Below is a small trained network, with its code and all its weights. Each question gives an input and a class and asks what happens when units are switched off, that is, made to give their printed mean instead of their output.

import numpy as np


def w(rows, s, z=0):
    codes = np.array(rows[::2]) - 128.0
    scale = np.full(codes.shape[1], s)
    scale[-1] = z or s
    return codes * scale


def f(y):
    return y / 2 * (1 + np.tanh(0.7978845608 * (y + 0.044715 * y**3)))


def log_softmax(a):
    a = a - a.max(-1, keepdims=True)
    return a - np.log(np.exp(a).sum(-1, keepdims=True))


def net(x, mask):
    res = np.array(x, float).reshape(1, 8) / 4 @ E
    y = f(res @ A[0][:, :-1].T + A[0][:, -1])
    res = res + np.where(mask, y, B[0][:, -1]) @ B[0][:, :-1]
    return log_softmax(res[-1] @ U[:, :-1].T + U[:, -1])


A, B = {}, {}
E = w([
[2,188,222,129],'x0',
[146,103,69,164],'x1',
[164,156,139,173],'x2',
[212,170,176,26],'x3',
[147,73,142,50],'x4',
[60,150,20,119],'x5',
[29,120,130,108],'x6',
[205,227,81,109],'x7',
],0.0079)
A[0] = w([
[49,127,155,111,137],'neuron 1',
[121,201,98,198,171],'neuron 2',
[122,145,110,53,130],'neuron 3',
[77,98,146,84,176],'neuron 4',
[136,176,182,98,149],'neuron 5',
[166,255,193,140,213],'neuron 6',
[129,102,101,179,252],'neuron 7',
[142,91,195,160,127],'neuron 8',
[45,106,162,96,75],'neuron 9',
[157,191,184,92,120],'neuron 10',
[148,68,98,62,206],'neuron 11',
[131,102,156,171,204],'neuron 12',
[105,184,108,178,200],'neuron 13',
[193,95,147,108,101],'neuron 14',
],0.013,0.0035)
B[0] = w([
[49,142,159,184,210],'neuron 1',
[154,254,27,140,212],'neuron 2',
[154,61,147,122,167],'neuron 3',
[44,55,218,154,188],'neuron 4',
[36,61,39,56,184],'neuron 5',
[90,133,37,50,243],'neuron 6',
[169,102,58,195,190],'neuron 7',
[175,24,146,235,172],'neuron 8',
[46,132,184,182,205],'neuron 9',
[61,64,87,43,193],'neuron 10',
[225,101,200,124,198],'neuron 11',
[170,169,175,253,166],'neuron 12',
[141,211,78,200,201],'neuron 13',
[172,194,154,65,181],'neuron 14',
],0.0066,0.011)
U = w([
[190,82,47,187,238],'0',
[92,105,75,10,84],'1',
[205,73,144,254,101],'2',
[127,238,81,185,91],'3',
[173,184,103,167,253],'4',
[229,167,215,54,91],'5',
[58,143,213,192,92],'6',
[121,95,201,89,74],'7',
],0.0089,0.0041)

Each question gives the input, the list of numbers given to net, and the class t.
The units are the neurons (one row each of A and B). Each row of codes is followed by its name. A weight is (code - 128) times the scale printed after its matrix; where a second scale follows, it is the last column's (A, B and U).
mask holds one flag per neuron, in row order. A switched-off neuron (its flag False) gives its mean, the last column of its row in B, instead of its output. The means were averaged over made-up inputs and are rounded, as every weight is.
A unit's drop is (log p(t) with every unit on - log p(t) with that unit switched off) / (log p(t) with every unit on - log p(t) with every unit switched off).
The circuit of an input: a set's keep is (log p(t) with only the set's units on - log p(t) with every unit switched off) / (log p(t) with every unit on - log p(t) with every unit switched off). Starting from the 12 units with the biggest drops (on a tie, the unit counted first), units are removed one at a time, each time the one whose removal leaves the highest keep (on an exact tie, the one counted first), for as long as the keep stays at least 0.8.
units of the circuit, in order: the units of the circuit, biggest drop first
top k neurons: the k neurons with the biggest drops, biggest first
drop when u is switched off: that unit's drop, to one decimal
input [-3,-5,-1,5,8,-1,-4,-6], class 5: units of the circuit, in order -> (neuron 11)
input [1,4,-1,3,8,-4,-3,-3], class 5: top 2 neurons -> (neuron 14; neuron 11)
input [0,-3,5,-2,-2,1,0,-8], class 2: units of the circuit, in order -> (neuron 8; neuron 6)
input [7,8,6,1,-3,-8,8,4], class 3: units of the circuit, in order -> (neuron 2; neuron 6)
input [-3,1,2,-1,-8,7,1,-6], class 3: units of the circuit, in order -> (neuron 2; neuron 13)
input [5,-5,-5,-1,-2,-5,-1,3], class 1: top 3 neurons -> (neuron 6; neuron 5; neuron 10)
input [-7,0,2,6,-6,-5,-1,6], class 1: units of the circuit, in order -> (neuron 6; neuron 10)
input [0,2,1,1,0,-3,-3,-6], class 2: top 2 neurons -> (neuron 8; neuron 6)
input [-3,8,-2,4,-6,4,-8,3], class 3: top 2 neurons -> (neuron 2; neuron 8)
input [1,1,1,-4,-5,-8,6,3], class 3: top 2 neurons -> (neuron 2; neuron 11)
input [7,6,7,-5,-3,-7,-2,-3], class 2: top 2 neurons -> (neuron 8; neuron 12)
input [-5,-8,-2,2,5,7,2,6], class 5: top 2 neurons -> (neuron 11; neuron 6)
input [4,-1,2,3,2,4,-3,1], class 1: drop when neuron 9 is switched off -> 0.0
input [-4,2,8,6,4,-2,-3,-2], class 5: units of the circuit, in order -> (neuron 14)
input [-1,4,-2,-1,5,-1,6,-2], class 6: drop when neuron 9 is switched off -> 0.1
input [4,-5,-5,8,8,-7,6,-7], class 6: drop when neuron 9 is switched off -> 1.1
input [-2,5,6,-4,-1,-3,0,7], class 3: drop when neuron 2 is switched off -> 0.3
